Below is a small trained network, with its code and all its weights. Each question gives an input and a target symbol and asks what happens when units are switched off, that is, made to give their printed mean instead of their output.

import numpy as np


def w(rows, s, z=0):
    codes = np.array(rows[::2]) - 128.0
    scale = np.full(codes.shape[1], s)
    scale[-1] = z or s
    return codes * scale


def norm(h):
    return h / np.sqrt((h * h).mean(-1, keepdims=True) + 1e-5)


def f(y):
    return y / 2 * (1 + np.tanh(0.7978845608 * (y + 0.044715 * y**3)))


def softmax(a):
    e = np.exp(a - a.max(-1, keepdims=True))
    return e / e.sum(-1, keepdims=True)


def log_softmax(a):
    a = a - a.max(-1, keepdims=True)
    return a - np.log(np.exp(a).sum(-1, keepdims=True))


def net(x, mask):
    ids = ['ΔΛΞΨβεπτφ'.index(c) for c in x.split()]
    T = len(ids)
    res = E[ids] + P[:T]
    r = norm(res)
    for j in range(2):
        rows = slice(3 * j, 3 * j + 3)
        q, k, v = (r @ M[0][rows].T for M in (Q, K, V))
        z = softmax(np.where(np.tri(T) > 0, q @ k.T / 3**0.5, -1e9)) @ v
        o = O[0][rows]
        res = res + np.where(mask[j], z, o[:, -1]) @ o[:, :-1]
    y = f(norm(res) @ A[0][:, :-1].T + A[0][:, -1])
    res = res + np.where(mask[2:10], y, B[0][:, -1]) @ B[0][:, :-1]
    return log_softmax(norm(res)[-1] @ U[:, :-1].T + U[:, -1])


Q, K, V, O, A, B = {}, {}, {}, {}, {}, {}
E = w([
[122,68,112,44,69,105,116,190,17],'Δ',
[212,126,85,120,78,124,162,94,155],'Λ',
[51,91,132,111,112,123,187,93,132],'Ξ',
[128,85,32,142,253,49,107,188,188],'Ψ',
[39,152,120,84,78,117,152,220,155],'β',
[137,52,251,90,81,44,78,140,190],'ε',
[84,74,131,119,149,157,203,112,133],'π',
[100,84,112,106,115,193,143,89,146],'τ',
[118,125,147,95,144,188,152,127,172],'φ',
],0.014)
P = w([
[2,175,131,159,181,183,106,159,96],'0',
[26,177,92,86,183,168,35,172,167],'1',
[56,159,119,65,180,146,82,116,141],'2',
[84,136,118,71,164,116,116,138,128],'3',
[106,116,127,63,149,97,147,119,118],'4',
[131,96,154,23,170,74,203,80,142],'5',
[148,84,120,30,156,71,179,96,155],'6',
[138,105,89,44,150,56,169,119,140],'7',
],0.0064)
Q[0] = w([
[92,114,141,119,144,151,130,126,127],'H1',
[121,138,112,72,132,128,185,121,144],'H1',
[120,125,117,93,145,144,168,100,166],'H1',
[80,58,113,6,156,105,157,159,181],'H2',
[115,120,117,132,166,110,126,106,159],'H2',
[196,174,103,193,108,147,70,145,95],'H2',
],0.012)
K[0] = w([
[162,127,109,115,137,109,129,120,123],'H1',
[129,96,151,108,138,78,108,142,104],'H1',
[129,68,122,113,177,120,115,125,121],'H1',
[232,131,76,118,108,72,124,93,123],'H2',
[135,111,114,160,146,109,120,121,140],'H2',
[6,143,125,152,137,205,137,119,147],'H2',
],0.014)
V[0] = w([
[163,140,15,165,183,173,94,170,5],'H1',
[8,97,160,158,121,48,91,114,77],'H1',
[165,91,137,53,189,59,24,155,92],'H1',
[180,179,32,113,89,204,188,141,36],'H2',
[133,155,185,47,243,121,117,207,92],'H2',
[115,211,51,155,223,104,193,144,254],'H2',
],0.006)
O[0] = w([
[158,80,73,114,116,131,237,160,158,35],'H1',
[154,131,86,161,51,66,94,120,109,254],'H1',
[98,89,131,189,56,148,203,96,131,239],'H1',
[28,71,57,1,98,130,141,75,141,37],'H2',
[176,134,143,142,130,200,206,178,79,189],'H2',
[86,191,70,156,138,21,179,98,133,69],'H2',
],0.0085,0.0058)
A[0] = w([
[143,91,122,40,76,205,161,131,117,135],'N1',
[199,112,242,216,128,114,87,196,151,6],'N2',
[141,62,105,100,89,60,142,126,153,178],'N3',
[92,116,113,151,76,55,172,83,126,172],'N4',
[134,142,166,254,94,109,161,208,135,182],'N5',
[136,64,119,101,92,81,107,112,97,67],'N6',
[131,183,133,128,140,38,106,102,181,119],'N7',
[78,113,58,89,151,72,161,152,144,192],'N8',
],0.0085,0.0017)
B[0] = w([
[57,44,99,158,110,127,200,220,116,195],'N1',
[119,98,189,126,134,219,67,76,255,255],'N2',
[89,186,130,180,78,200,200,148,204,172],'N3',
[148,115,111,210,125,98,135,128,184,176],'N4',
[195,84,119,82,168,94,86,115,195,230],'N5',
[101,169,143,163,110,149,163,81,156,161],'N6',
[108,104,135,151,95,207,161,127,69,163],'N7',
[216,84,178,108,78,126,144,61,131,188],'N8',
],0.0083,0.0096)
U = w([
[208,109,129,223,150,37,231,171,175,91],'Δ',
[171,163,113,48,44,54,72,176,127,130],'Λ',
[154,110,99,105,132,134,109,95,119,1],'Ξ',
[74,229,136,113,201,177,165,126,137,212],'Ψ',
[178,87,215,159,113,196,40,94,208,169],'β',
[47,127,134,250,116,76,52,74,60,95],'ε',
[188,86,182,57,140,109,165,10,50,76],'π',
[123,43,121,162,65,230,189,219,89,156],'τ',
[56,53,42,3,191,108,56,70,169,128],'φ',
],0.0058,0.0022)

Each question gives the input, a string of symbols that net reads in full, and the target symbol t.
The units are the heads (3 rows each of Q, K, V and O) and the neurons (one row each of A and B). Each row of codes is followed by its name. A weight is (code - 128) times the scale printed after its matrix; where a second scale follows, it is the last column's (O, A, B and U).
mask holds one flag per unit, heads first, then neurons. A switched-off unit (its flag False) gives its mean, the last column of its rows in O or B, instead of its output. The means were averaged over made-up inputs and are rounded, as every weight is.
A unit's drop is (log p(t) with every unit on - log p(t) with that unit switched off) / (log p(t) with every unit on - log p(t) with every unit switched off).
The circuit of an input: a set's keep is (log p(t) with only the set's units on - log p(t) with every unit switched off) / (log p(t) with every unit on - log p(t) with every unit switched off). Starting from all 10 units, units are removed one at a time, each time the one whose removal leaves the highest keep (on an exact tie, the one counted first), for as long as the keep stays at least 0.8.
units of the circuit, in order: the units of the circuit, biggest drop first
unit that matters most: the unit with the biggest drop
k most important neurons: the k neurons with the biggest drops, biggest first
heads that matter: for each layer, one digit per head in row order, 1 if its drop is at least 0.15 and else 0, layers parted by /
drop when u is switched off: that unit's drop, to one decimal
input Ξ φ ε Δ φ, target τ: units of the circuit, in order => (H2; N1)
input τ φ Ξ, target ε: unit that matters most => H1
input Λ Ξ Ξ, target φ: heads that matter => 01
input Λ π ε φ, target φ: heads that matter => 01
input φ τ φ φ, target Ψ: heads that matter => 11
input φ ε ε Δ Ψ τ, target Δ: units of the circuit, in order => (H2; N2)
input β φ Ξ τ Ξ π, target π: units of the circuit, in order => (H1; H2; N2; N1)
input Ξ ε Ξ Ξ ε τ Λ τ, target ε: units of the circuit, in order => (H1; H2; N2; N5)
input φ φ τ, target φ: units of the circuit, in order => (H1; H2; N2)
input π Ξ β, target Λ: units of the circuit, in order => (N2; H1; H2; N1)
input τ π π ε ε Δ Ξ, target τ: 2 most important neurons => (N1; N2)
input ε ε ε ε ε Λ, target ε: 2 most important neurons => (N2; N5)
input φ ε φ Ψ Δ π β, target τ: drop when H2 is switched off => 1.2
input π Ψ Ξ Ψ τ β, target Δ: drop when H2 is switched off => 0.3
input φ β π, target π: drop when N3 is switched off => 0.2
input Λ ε ε π, target φ: units of the circuit, in order => (H2)
